Here is a tiny trained network, its code and every weight. The questions are about switching its units off for an input and a target symbol, where a switched-off unit gives its printed mean instead of its output.

import numpy as np


def w(rows, s, z=0):
    codes = np.array(rows[::2]) - 128.0
    scale = np.full(codes.shape[1], s)
    scale[-1] = z or s
    return codes * scale


def softmax(a):
    e = np.exp(a - a.max(-1, keepdims=True))
    return e / e.sum(-1, keepdims=True)


def log_softmax(a):
    a = a - a.max(-1, keepdims=True)
    return a - np.log(np.exp(a).sum(-1, keepdims=True))


def net(x, mask):
    ids = ['αβγδεηλμστφ'.index(c) for c in x.split()]
    T = len(ids)
    res = E[ids] + P[:T]
    u = 0
    for l in range(3):
        r = res
        for j in range(2):
            rows = slice(4 * j, 4 * j + 4)
            q, k, v = (r @ M[l][rows].T for M in (Q, K, V))
            z = softmax(np.where(np.tri(T) > 0, q @ k.T / 4**0.5, -1e9)) @ v
            o = O[l][rows]
            res = res + np.where(mask[u + j], z, o[:, -1]) @ o[:, :-1]
        u += 2
    return log_softmax(res[-1] @ U[:, :-1].T + U[:, -1])


Q, K, V, O = {}, {}, {}, {}
E = w([
[113,136,185],'α',
[60,74,141],'β',
[41,117,192],'γ',
[176,100,87],'δ',
[184,116,107],'ε',
[35,180,8],'η',
[158,105,103],'λ',
[210,142,95],'μ',
[85,88,217],'σ',
[109,50,133],'τ',
[144,155,171],'φ',
],0.017)
P = w([
[202,199,227],'0',
[231,15,157],'1',
[242,14,159],'2',
[244,20,151],'3',
[252,156,147],'4',
[253,153,137],'5',
[244,93,105],'6',
[251,40,93],'7',
[255,48,75],'8',
],0.0034)
Q[0] = w([
[137,110,180],'L0H0',
[142,32,112],'L0H0',
[136,137,149],'L0H0',
[110,167,65],'L0H0',
[118,70,250],'L0H1',
[118,171,168],'L0H1',
[107,85,102],'L0H1',
[93,165,79],'L0H1',
],0.014)
K[0] = w([
[97,126,165],'L0H0',
[48,213,96],'L0H0',
[103,162,137],'L0H0',
[244,145,90],'L0H0',
[210,86,160],'L0H1',
[123,147,169],'L0H1',
[54,145,89],'L0H1',
[101,2,74],'L0H1',
],0.0097)
V[0] = w([
[114,114,102],'L0H0',
[70,101,168],'L0H0',
[117,114,145],'L0H0',
[77,121,132],'L0H0',
[123,169,110],'L0H1',
[56,72,86],'L0H1',
[121,91,93],'L0H1',
[112,1,110],'L0H1',
],0.014)
O[0] = w([
[127,177,109,173],'L0H0',
[131,69,139,197],'L0H0',
[160,114,156,149],'L0H0',
[139,153,114,180],'L0H0',
[124,140,96,133],'L0H1',
[128,253,143,244],'L0H1',
[109,122,157,221],'L0H1',
[195,224,215,252],'L0H1',
],0.0079,0.0016)
Q[1] = w([
[52,140,248],'L1H0',
[105,101,128],'L1H0',
[178,108,155],'L1H0',
[187,164,109],'L1H0',
[94,175,132],'L1H1',
[167,133,90],'L1H1',
[165,171,97],'L1H1',
[139,115,89],'L1H1',
],0.017)
K[1] = w([
[67,136,201],'L1H0',
[93,159,164],'L1H0',
[2,217,41],'L1H0',
[239,164,6],'L1H0',
[149,83,65],'L1H1',
[98,9,166],'L1H1',
[213,125,177],'L1H1',
[127,105,182],'L1H1',
],0.0094)
V[1] = w([
[126,68,172],'L1H0',
[104,100,36],'L1H0',
[248,106,144],'L1H0',
[172,240,96],'L1H0',
[189,113,92],'L1H1',
[192,167,117],'L1H1',
[139,162,137],'L1H1',
[66,206,130],'L1H1',
],0.012)
O[1] = w([
[98,202,236,174],'L1H0',
[103,91,176,48],'L1H0',
[123,188,228,252],'L1H0',
[105,96,149,113],'L1H0',
[156,38,14,133],'L1H1',
[176,172,113,125],'L1H1',
[136,219,168,121],'L1H1',
[155,196,255,41],'L1H1',
],0.0056,0.0019)
Q[2] = w([
[37,119,131],'L2H0',
[160,251,113],'L2H0',
[159,101,52],'L2H0',
[140,240,184],'L2H0',
[110,2,178],'L2H1',
[135,87,242],'L2H1',
[35,126,210],'L2H1',
[160,79,164],'L2H1',
],0.0098)
K[2] = w([
[102,78,134],'L2H0',
[66,110,228],'L2H0',
[196,95,85],'L2H0',
[66,151,240],'L2H0',
[110,164,69],'L2H1',
[24,255,4],'L2H1',
[112,98,208],'L2H1',
[133,183,27],'L2H1',
],0.0086)
V[2] = w([
[96,84,118],'L2H0',
[169,68,203],'L2H0',
[180,111,123],'L2H0',
[162,104,112],'L2H0',
[230,149,69],'L2H1',
[100,130,161],'L2H1',
[112,137,116],'L2H1',
[248,98,105],'L2H1',
],0.012)
O[2] = w([
[178,128,115,111],'L2H0',
[99,89,145,254],'L2H0',
[150,151,158,161],'L2H0',
[91,137,116,140],'L2H0',
[6,153,134,148],'L2H1',
[135,125,141,117],'L2H1',
[122,129,87,134],'L2H1',
[71,119,168,130],'L2H1',
],0.012,0.0067)
U = w([
[123,83,116,135],'α',
[130,220,163,192],'β',
[170,157,136,134],'γ',
[51,151,135,151],'δ',
[47,106,126,184],'ε',
[96,254,68,224],'η',
[68,148,132,235],'λ',
[20,61,100,3],'μ',
[122,98,209,39],'σ',
[88,210,198,106],'τ',
[104,35,104,21],'φ',
],0.0087,0.0063)

Each question gives the input, a string of symbols that net reads in full, and the target symbol t.
The units are the heads (4 rows each of Q, K, V and O). Each row of codes is followed by its name. A weight is (code - 128) times the scale printed after its matrix; where a second scale follows, it is the last column's (O and U).
mask holds one flag per head, layer by layer. A switched-off head (its flag False) gives its mean, the last column of its rows in O, instead of its output. The means were averaged over made-up inputs and are rounded, as every weight is.
A unit's drop is (log p(t) with every unit on - log p(t) with that unit switched off) / (log p(t) with every unit on - log p(t) with every unit switched off).
The circuit of an input: a set's keep is (log p(t) with only the set's units on - log p(t) with every unit switched off) / (log p(t) with every unit on - log p(t) with every unit switched off). Starting from all 6 units, units are removed one at a time, each time the one whose removal leaves the highest keep (on an exact tie, the one counted first), for as long as the keep stays at least 0.8.
units of the circuit, in order: the units of the circuit, biggest drop first
most important unit: the unit with the biggest drop
heads that matter: for each layer, one digit per head in row order, 1 if its drop is at least 0.15 and else 0, layers parted by /
drop when u is switched off: that unit's drop, to one decimal
input φ σ μ, target φ: units of the circuit, in order : L0H1, L1H1
input φ δ γ, target φ: heads that matter : 01 / 11 / 01
input τ τ α σ, target τ: units of the circuit, in order : L0H1, L1H0
input β β δ, target β: most important unit : L0H1
input α γ φ, target α: units of the circuit, in order : L0H1, L2H1
input γ λ λ, target γ: units of the circuit, in order : L1H0, L2H1, L1H1
input μ η η α δ γ φ, target α: units of the circuit, in order : L1H0, L0H1, L2H1
input σ τ τ, target σ: heads that matter : 11 / 00 / 11
input δ η α μ φ, target φ: heads that matter : 01 / 10 / 00
input μ ε η σ σ β, target β: units of the circuit, in order : L1H0, L0H1, L1H1
input β τ μ σ β γ ε η φ, target φ: units of the circuit, in order : L1H0, L0H1
input δ ε η λ, target μ: heads that matter : 01 / 11 / 01
input σ μ δ α λ ε σ η σ, target σ: heads that matter : 11 / 11 / 10
input σ ε λ, target σ: most important unit : L1H0
input δ φ α β μ λ φ τ, target μ: units of the circuit, in order : L0H1, L2H1
input ε γ α η δ σ, target σ: heads that matter : 11 / 01 / 10
input γ β σ φ, target γ: heads that matter : 00 / 01 / 01
input φ φ σ, target φ: units of the circuit, in order : L0H1, L1H1
input φ λ ε η λ ε α, target γ: heads that matter : 01 / 11 / 11
input μ α σ, target μ: drop when L2H1 is switched off : 0.5
input μ φ λ σ, target μ: drop when L1H1 is switched off : 1.0
input μ σ τ, target μ: drop when L0H1 is switched off : 0.6
